Here is a tiny trained network, its code and every weight. The questions are about switching its units off for an input and a target symbol, where a switched-off unit gives its printed mean instead of its output.

import numpy as np


def w(rows, s, z=0):
    codes = np.array(rows[::2]) - 128.0
    scale = np.full(codes.shape[1], s)
    scale[-1] = z or s
    return codes * scale


def norm(h):
    return h / np.sqrt((h * h).mean(-1, keepdims=True) + 1e-5)


def f(y):
    return y / 2 * (1 + np.tanh(0.7978845608 * (y + 0.044715 * y**3)))


def softmax(a):
    e = np.exp(a - a.max(-1, keepdims=True))
    return e / e.sum(-1, keepdims=True)


def log_softmax(a):
    a = a - a.max(-1, keepdims=True)
    return a - np.log(np.exp(a).sum(-1, keepdims=True))


def net(x, mask):
    ids = ['ΔΛΞΦΨεπσ'.index(c) for c in x.split()]
    T = len(ids)
    res = E[ids] + P[:T]
    u = 0
    for l in range(3):
        q, k, v = (norm(res) @ M[l].T for M in (Q, K, V))
        z = softmax(np.where(np.tri(T) > 0, q @ k.T / 3**0.5, -1e9)) @ v
        res = res + np.where(mask[u], z, O[l][:, -1]) @ O[l][:, :-1]
        u += 1
        y = f(norm(res) @ A[l][:, :-1].T + A[l][:, -1])
        res = res + np.where(mask[u : u + 12], y, B[l][:, -1]) @ B[l][:, :-1]
        u += 12
    return log_softmax(norm(res)[-1] @ U[:, :-1].T + U[:, -1])


Q, K, V, O, A, B = {}, {}, {}, {}, {}, {}
E = w([
[160,172,178,134,82,96],'Δ',
[157,147,175,180,71,101],'Λ',
[123,123,162,216,101,104],'Ξ',
[184,184,138,136,108,118],'Φ',
[60,210,148,132,79,253],'Ψ',
[92,136,136,184,155,107],'ε',
[91,150,179,138,135,91],'π',
[151,189,143,103,132,107],'σ',
],0.015)
P = w([
[150,85,93,96,150,150],'0',
[130,209,134,169,211,129],'1',
[78,232,84,147,142,101],'2',
[59,167,75,87,108,82],'3',
[209,124,129,164,205,80],'4',
[145,84,234,121,193,203],'5',
[92,87,195,61,109,154],'6',
[167,104,204,151,180,158],'7',
[211,158,132,182,198,104],'8',
[68,214,161,157,138,178],'9',
[102,98,239,96,124,207],'10',
[109,113,246,105,96,173],'11',
[211,116,232,115,171,121],'12',
[134,210,172,146,148,146],'13',
],0.011)
Q[0] = w([
[177,152,144,171,191,76],'0.h0',
[185,2,109,82,158,143],'0.h0',
[128,104,47,125,109,118],'0.h0',
],0.02)
K[0] = w([
[133,171,192,166,173,205],'0.h0',
[156,210,139,200,177,10],'0.h0',
[196,55,166,114,190,71],'0.h0',
],0.014)
V[0] = w([
[113,85,179,247,96,28],'0.h0',
[122,72,27,196,114,252],'0.h0',
[39,156,185,97,236,110],'0.h0',
],0.013)
O[0] = w([
[98,193,152,118,59,100,2],'0.h0',
[72,88,96,159,96,192,170],'0.h0',
[118,160,172,5,144,151,213],'0.h0',
],0.021,0.0091)
A[0] = w([
[228,163,138,88,171,144,106],'0.n0',
[114,2,167,49,126,107,17],'0.n1',
[167,55,149,43,160,157,11],'0.n2',
[33,201,48,47,36,109,3],'0.n3',
[117,87,193,116,12,104,204],'0.n4',
[124,94,100,79,244,150,137],'0.n5',
[168,67,241,79,186,143,124],'0.n6',
[93,44,35,178,88,160,172],'0.n7',
[139,65,106,183,212,180,64],'0.n8',
[47,119,108,206,66,171,150],'0.n9',
[104,3,99,54,169,229,144],'0.n10',
[205,103,152,185,193,103,164],'0.n11',
],0.0094,0.0048)
B[0] = w([
[2,109,156,134,125,86,151],'0.n0',
[133,161,70,150,97,187,146],'0.n1',
[75,136,91,154,137,156,163],'0.n2',
[89,51,59,75,114,200,138],'0.n3',
[169,156,123,58,175,195,136],'0.n4',
[104,202,81,169,108,158,201],'0.n5',
[90,212,97,120,158,150,190],'0.n6',
[51,143,143,89,146,143,171],'0.n7',
[117,244,142,86,79,138,193],'0.n8',
[153,189,123,51,168,107,145],'0.n9',
[254,174,134,160,101,102,251],'0.n10',
[68,81,127,49,130,157,155],'0.n11',
],0.01,0.018)
Q[1] = w([
[30,117,230,2,106,69],'1.h0',
[141,197,55,86,137,173],'1.h0',
[118,192,11,178,131,250],'1.h0',
],0.0095)
K[1] = w([
[138,197,227,66,137,144],'1.h0',
[162,130,81,252,81,90],'1.h0',
[146,102,28,242,84,154],'1.h0',
],0.011)
V[1] = w([
[189,74,133,146,201,174],'1.h0',
[2,153,65,108,149,239],'1.h0',
[182,172,146,113,161,187],'1.h0',
],0.0094)
O[1] = w([
[191,76,72,226,163,107,117],'1.h0',
[204,84,117,2,132,196,253],'1.h0',
[198,130,217,138,179,93,248],'1.h0',
],0.0096,0.0058)
A[1] = w([
[99,173,113,89,146,91,212],'1.n0',
[94,102,130,107,135,133,101],'1.n1',
[152,114,193,127,129,134,50],'1.n2',
[153,150,113,161,148,90,242],'1.n3',
[148,94,110,177,134,112,82],'1.n4',
[132,150,164,142,90,143,133],'1.n5',
[158,4,84,149,113,176,163],'1.n6',
[151,94,127,108,165,160,18],'1.n7',
[139,134,173,134,44,148,176],'1.n8',
[161,106,157,124,141,110,2],'1.n9',
[126,140,109,157,65,50,132],'1.n10',
[159,117,124,86,125,127,105],'1.n11',
],0.02,0.0038)
B[1] = w([
[129,72,130,190,57,181,254],'1.n0',
[193,67,122,78,126,150,121],'1.n1',
[49,199,105,122,151,136,138],'1.n2',
[89,22,181,166,117,189,182],'1.n3',
[126,75,116,24,171,132,131],'1.n4',
[30,125,139,142,156,148,176],'1.n5',
[173,34,2,111,60,13,206],'1.n6',
[148,172,153,219,122,89,208],'1.n7',
[34,150,66,158,192,166,171],'1.n8',
[93,173,105,138,128,155,116],'1.n9',
[253,160,196,137,120,222,155],'1.n10',
[118,113,162,197,170,119,189],'1.n11',
],0.0097,0.0074)
Q[2] = w([
[141,98,49,169,108,159],'2.h0',
[80,164,198,59,73,54],'2.h0',
[2,47,148,40,55,27],'2.h0',
],0.011)
K[2] = w([
[148,120,35,149,111,53],'2.h0',
[77,251,228,81,172,215],'2.h0',
[93,235,217,113,140,90],'2.h0',
],0.012)
V[2] = w([
[127,84,123,88,40,39],'2.h0',
[96,135,154,52,3,219],'2.h0',
[138,27,49,33,34,1],'2.h0',
],0.0072)
O[2] = w([
[189,145,107,151,65,148,34],'2.h0',
[124,8,198,182,168,198,153],'2.h0',
[223,120,104,158,124,170,3],'2.h0',
],0.016,0.0047)
A[2] = w([
[124,181,97,173,83,76,122],'2.n0',
[66,61,117,116,98,148,206],'2.n1',
[99,110,127,146,161,146,111],'2.n2',
[132,109,172,105,167,136,183],'2.n3',
[95,110,196,101,155,87,141],'2.n4',
[165,101,191,131,150,111,97],'2.n5',
[207,72,120,131,182,140,1],'2.n6',
[123,153,94,90,121,173,94],'2.n7',
[128,94,112,150,93,176,105],'2.n8',
[80,113,118,170,17,146,138],'2.n9',
[119,164,99,124,135,78,111],'2.n10',
[152,139,145,163,163,7,84],'2.n11',
],0.021,0.0057)
B[2] = w([
[121,91,227,176,177,142,182],'2.n0',
[124,92,127,68,106,116,184],'2.n1',
[92,141,100,125,114,92,166],'2.n2',
[110,153,117,217,141,118,251],'2.n3',
[136,86,48,127,143,138,254],'2.n4',
[167,154,131,145,91,111,164],'2.n5',
[170,94,141,144,60,48,215],'2.n6',
[118,87,178,105,144,141,224],'2.n7',
[139,150,166,98,159,130,184],'2.n8',
[148,199,24,120,124,91,180],'2.n9',
[117,166,209,132,112,115,167],'2.n10',
[147,64,140,144,130,247,162],'2.n11',
],0.016,0.0079)
U = w([
[111,169,129,192,61,97,122],'Δ',
[177,165,77,116,123,202,58],'Λ',
[142,112,70,124,253,126,64],'Ξ',
[124,52,167,60,102,192,117],'Φ',
[141,60,69,130,115,87,254],'Ψ',
[95,154,49,86,40,165,91],'ε',
[164,151,174,57,139,70,180],'π',
[149,67,218,176,122,124,134],'σ',
],0.011,0.0061)

Each question gives the input, a string of symbols that net reads in full, and the target symbol t.
The units are the heads (3 rows each of Q, K, V and O) and the neurons (one row each of A and B). Each row of codes is followed by its name. A weight is (code - 128) times the scale printed after its matrix; where a second scale follows, it is the last column's (O, A, B and U).
mask holds one flag per unit, layer by layer, with each layer's heads first. A switched-off unit (its flag False) gives its mean, the last column of its rows in O or B, instead of its output. The means were averaged over made-up inputs and are rounded, as every weight is.
A unit's drop is (log p(t) with every unit on - log p(t) with that unit switched off) / (log p(t) with every unit on - log p(t) with every unit switched off).
The circuit of an input: a set's keep is (log p(t) with only the set's units on - log p(t) with every unit switched off) / (log p(t) with every unit on - log p(t) with every unit switched off). Starting from the 12 units with the biggest drops (on a tie, the unit counted first), units are removed one at a time, each time the one whose removal leaves the highest keep (on an exact tie, the one counted first), for as long as the keep stays at least 0.8.
units of the circuit, in order: the units of the circuit, biggest drop first
most important unit: the unit with the biggest drop
k most important neurons: the k neurons with the biggest drops, biggest first
k most important neurons of layer l: the k neurons of layer l with the biggest drops, biggest first
input Λ ε Ψ σ Φ Φ π ε Δ π Ξ, target ε: units of the circuit, in order	[0.h0, 1.h0, 2.n9]
input Φ π Λ Ξ Δ Ψ ε ε σ ε Ψ σ π, target Λ: units of the circuit, in order	[0.h0, 2.h0, 1.n6]
input σ σ Φ ε σ Ξ, target Ψ: 3 most important neurons	[0.n10, 2.n4, 1.n0]
input ε σ Ψ Δ σ σ π Δ Ψ π σ, target σ: 3 most important neurons	[0.n3, 0.n8, 0.n10]
input ε Ξ σ σ π Λ, target Ξ: most important unit	2.n4
input Φ Ψ Λ π ε, target Λ: units of the circuit, in order	[0.h0, 2.h0, 1.n6]
input Δ Φ Ψ π Λ π Φ π ε Ξ Δ, target Δ: units of the circuit, in order	[1.h0, 0.h0]
input Δ π Λ Φ Λ Ψ π Φ, target Δ: units of the circuit, in order	[1.h0, 0.h0, 2.h0]
input Λ σ π σ Ψ, target ε: 2 most important neurons of layer 0	[0.n8, 0.n5]
input Ψ σ σ ε Ξ σ σ Δ Δ ε Ξ ε, target Ψ: units of the circuit, in order	[0.h0, 1.n6]
input σ ε π σ Ξ ε σ π ε Ψ Δ Φ π Φ, target π: units of the circuit, in order	[2.h0, 1.h0]
input Δ π Ξ Ψ, target Δ: units of the circuit, in order	[0.h0, 1.h0, 2.h0, 2.n0]
input Δ ε π Φ, target σ: units of the circuit, in order	[0.h0, 2.n0]
input Ψ Ξ Ψ Δ π π ε σ σ Λ Δ π π, target Ψ: most important unit	1.h0
input σ Λ Λ Ξ ε σ Δ, target ε: 2 most important neurons of layer 2	[2.n9, 2.n4]
input π Ψ σ π ε ε Ξ Δ π Λ Δ π Ξ, target Ξ: units of the circuit, in order	[2.h0, 2.n4]
input Ξ Ψ σ π Δ Ψ Φ Ψ Ξ σ, target Φ: units of the circuit, in order	[0.h0, 1.h0, 2.h0]
input Φ Ξ Ξ Δ Ψ Φ Φ Φ σ π Ψ Ψ Ξ, target Λ: units of the circuit, in order	[0.h0, 2.h0, 0.n8, 1.n6]
input π Λ Λ Ψ ε π Φ ε Δ Λ σ, target Ξ: 2 most important neurons of layer 0	[0.n8, 0.n10]
input π Ψ π Λ Φ Φ Φ π π π Ξ Φ, target Ξ: most important unit	2.h0
input Ψ ε Ψ π π Φ σ Ψ, target Ψ: 2 most important neurons	[1.n6, 2.n6]
input Φ ε Φ Ξ Δ, target Φ: 2 most important neurons	[0.n10, 1.n0]
input Ξ π Φ ε Φ Φ Δ Ψ π π, target Φ: units of the circuit, in order	[0.h0, 2.n1]
input Λ Ψ ε Ξ, target ε: 2 most important neurons of layer 1	[1.n10, 1.n7]
input ε Φ Φ σ π Φ ε ε Λ σ, target Φ: 2 most important neurons of layer 0	[0.n10, 0.n0]
input ε ε Φ π σ σ Ξ π σ σ, target ε: 2 most important neurons of layer 0	[0.n10, 0.n3]
input Φ ε Δ π ε ε Δ, target π: most important unit	0.h0
input Φ π Φ Ξ Λ σ ε ε Ξ π, target Φ: 3 most important neurons of layer 0	[0.n10, 0.n0, 0.n3]
input Δ Ψ Λ Ξ Φ π Δ Λ Δ Λ Φ, target Δ: 2 most important neurons	[0.n8, 0.n7]
input Λ π ε π, target Δ: 2 most important neurons	[2.n9, 2.n0]
